Below is a small trained network, with its code and all its weights. Each question gives an input and a target symbol and asks what happens when units are switched off, that is, made to give their printed mean instead of their output.

import numpy as np


def w(rows, s, z=0):
    codes = np.array(rows[::2]) - 128.0
    scale = np.full(codes.shape[1], s)
    scale[-1] = z or s
    return codes * scale


def norm(h):
    return h / np.sqrt((h * h).mean(-1, keepdims=True) + 1e-5)


def f(y):
    return np.maximum(y, 0)


def softmax(a):
    e = np.exp(a - a.max(-1, keepdims=True))
    return e / e.sum(-1, keepdims=True)


def log_softmax(a):
    a = a - a.max(-1, keepdims=True)
    return a - np.log(np.exp(a).sum(-1, keepdims=True))


def net(x, mask):
    ids = ['βδεηθμξ'.index(c) for c in x.split()]
    T = len(ids)
    res = E[ids] + P[:T]
    u = 0
    for l in range(2):
        q, k, v = (norm(res) @ M[l].T for M in (Q, K, V))
        z = softmax(np.where(np.tri(T) > 0, q @ k.T / 2**0.5, -1e9)) @ v
        res = res + np.where(mask[u], z, O[l][:, -1]) @ O[l][:, :-1]
        u += 1
        y = f(norm(res) @ A[l][:, :-1].T + A[l][:, -1])
        res = res + np.where(mask[u : u + 4], y, B[l][:, -1]) @ B[l][:, :-1]
        u += 4
    return log_softmax(norm(res)[-1] @ U[:, :-1].T + U[:, -1])


Q, K, V, O, A, B = {}, {}, {}, {}, {}, {}
E = w([
[171,143,78,123],'β',
[147,136,69,126],'δ',
[202,143,150,119],'ε',
[236,162,165,214],'η',
[138,83,159,123],'θ',
[204,4,73,132],'μ',
[110,186,54,67],'ξ',
],0.017)
P = w([
[61,132,162,65],'0',
[129,11,122,111],'1',
[135,67,90,143],'2',
[177,4,233,136],'3',
[137,50,115,74],'4',
[153,64,106,80],'5',
[141,89,87,83],'6',
[162,179,118,165],'7',
[134,98,113,99],'8',
[187,82,132,117],'9',
[149,94,115,97],'10',
[147,131,109,94],'11',
[138,97,104,97],'12',
[107,120,75,86],'13',
],0.0038)
Q[0] = w([
[137,136,53,2],'L0H1',
[153,254,91,209],'L0H1',
],0.0055)
K[0] = w([
[27,236,148,31],'L0H1',
[136,3,73,166],'L0H1',
],0.0061)
V[0] = w([
[74,154,160,169],'L0H1',
[108,92,2,55],'L0H1',
],0.007)
O[0] = w([
[222,204,134,154,39],'L0H1',
[191,2,205,24,253],'L0H1',
],0.0052,0.0061)
A[0] = w([
[41,131,182,46,174],'L0N1',
[31,156,148,72,127],'L0N2',
[204,34,118,106,254],'L0N3',
[128,119,150,255,89],'L0N4',
],0.0094,0.0044)
B[0] = w([
[255,72,140,232,148],'L0N1',
[119,69,157,202,136],'L0N2',
[22,216,127,157,253],'L0N3',
[209,34,214,113,135],'L0N4',
],0.0064,0.017)
Q[1] = w([
[176,254,156,141],'L1H1',
[145,152,81,109],'L1H1',
],0.008)
K[1] = w([
[116,55,81,110],'L1H1',
[129,152,255,57],'L1H1',
],0.0056)
V[1] = w([
[122,146,48,107],'L1H1',
[117,2,64,188],'L1H1',
],0.0091)
O[1] = w([
[157,16,104,8,150],'L1H1',
[82,90,59,161,253],'L1H1',
],0.011,0.0032)
A[1] = w([
[169,161,106,86,135],'L1N1',
[84,169,110,169,125],'L1N2',
[95,61,148,133,254],'L1N3',
[250,135,108,149,138],'L1N4',
],0.011,0.0056)
B[1] = w([
[134,97,200,112,145],'L1N1',
[164,202,123,52,169],'L1N2',
[202,186,47,71,255],'L1N3',
[128,3,141,86,154],'L1N4',
],0.0073,0.0096)
U = w([
[170,98,118,48,84],'β',
[110,89,80,133,4],'δ',
[167,201,190,112,80],'ε',
[173,214,117,217,148],'η',
[80,149,104,254,254],'θ',
[27,58,40,200,178],'μ',
[171,137,34,157,135],'ξ',
],0.0091,0.0048)

Each question gives the input, a string of symbols that net reads in full, and the target symbol t.
The units are the heads (2 rows each of Q, K, V and O) and the neurons (one row each of A and B). Each row of codes is followed by its name. A weight is (code - 128) times the scale printed after its matrix; where a second scale follows, it is the last column's (O, A, B and U).
mask holds one flag per unit, layer by layer, with each layer's heads first. A switched-off unit (its flag False) gives its mean, the last column of its rows in O or B, instead of its output. The means were averaged over made-up inputs and are rounded, as every weight is.
A unit's drop is (log p(t) with every unit on - log p(t) with that unit switched off) / (log p(t) with every unit on - log p(t) with every unit switched off).
The circuit of an input: a set's keep is (log p(t) with only the set's units on - log p(t) with every unit switched off) / (log p(t) with every unit on - log p(t) with every unit switched off). Starting from all 10 units, units are removed one at a time, each time the one whose removal leaves the highest keep (on an exact tie, the one counted first), for as long as the keep stays at least 0.8.
units of the circuit, in order: the units of the circuit, biggest drop first
most important unit: the unit with the biggest drop
top k neurons: the k neurons with the biggest drops, biggest first
k most important neurons of layer l: the k neurons of layer l with the biggest drops, biggest first
drop when u is switched off: that unit's drop, to one decimal
input ε δ ξ θ δ ξ β η, target β: units of the circuit, in order -> [L1H1, L1N4]
input ε ε δ, target ε: units of the circuit, in order -> [L1H1, L0N1]
input δ ε η ε ε δ μ ξ η δ θ ξ η, target β: most important unit -> L1N4
input ε μ μ β θ, target ξ: 2 most important neurons of layer 0 -> [L0N1, L0N3]
input η θ μ, target θ: units of the circuit, in order -> [L1H1, L0N3]
input ε ξ β, target β: units of the circuit, in order -> [L1H1, L0H1]
input ε η δ ε ξ ε η ε θ ε ξ, target β: 2 most important neurons of layer 0 -> [L0N3, L0N1]
input θ μ β μ ξ μ ε ξ, target β: top 2 neurons -> [L0N3, L1N1]
input μ ε μ θ, target ξ: 2 most important neurons of layer 1 -> [L1N3, L1N2]
input ε δ θ θ, target η: top 2 neurons -> [L0N1, L1N4]
input ε ξ η η β ε θ ε θ θ, target η: drop when L1H1 is switched off -> 0.1
input μ μ δ ε, target ξ: drop when L1N3 is switched off -> 0.2
input μ μ μ β, target μ: drop when L1N2 is switched off -> -0.1
input μ θ δ θ ε ε η μ, target η: units of the circuit, in order -> [L1H1]
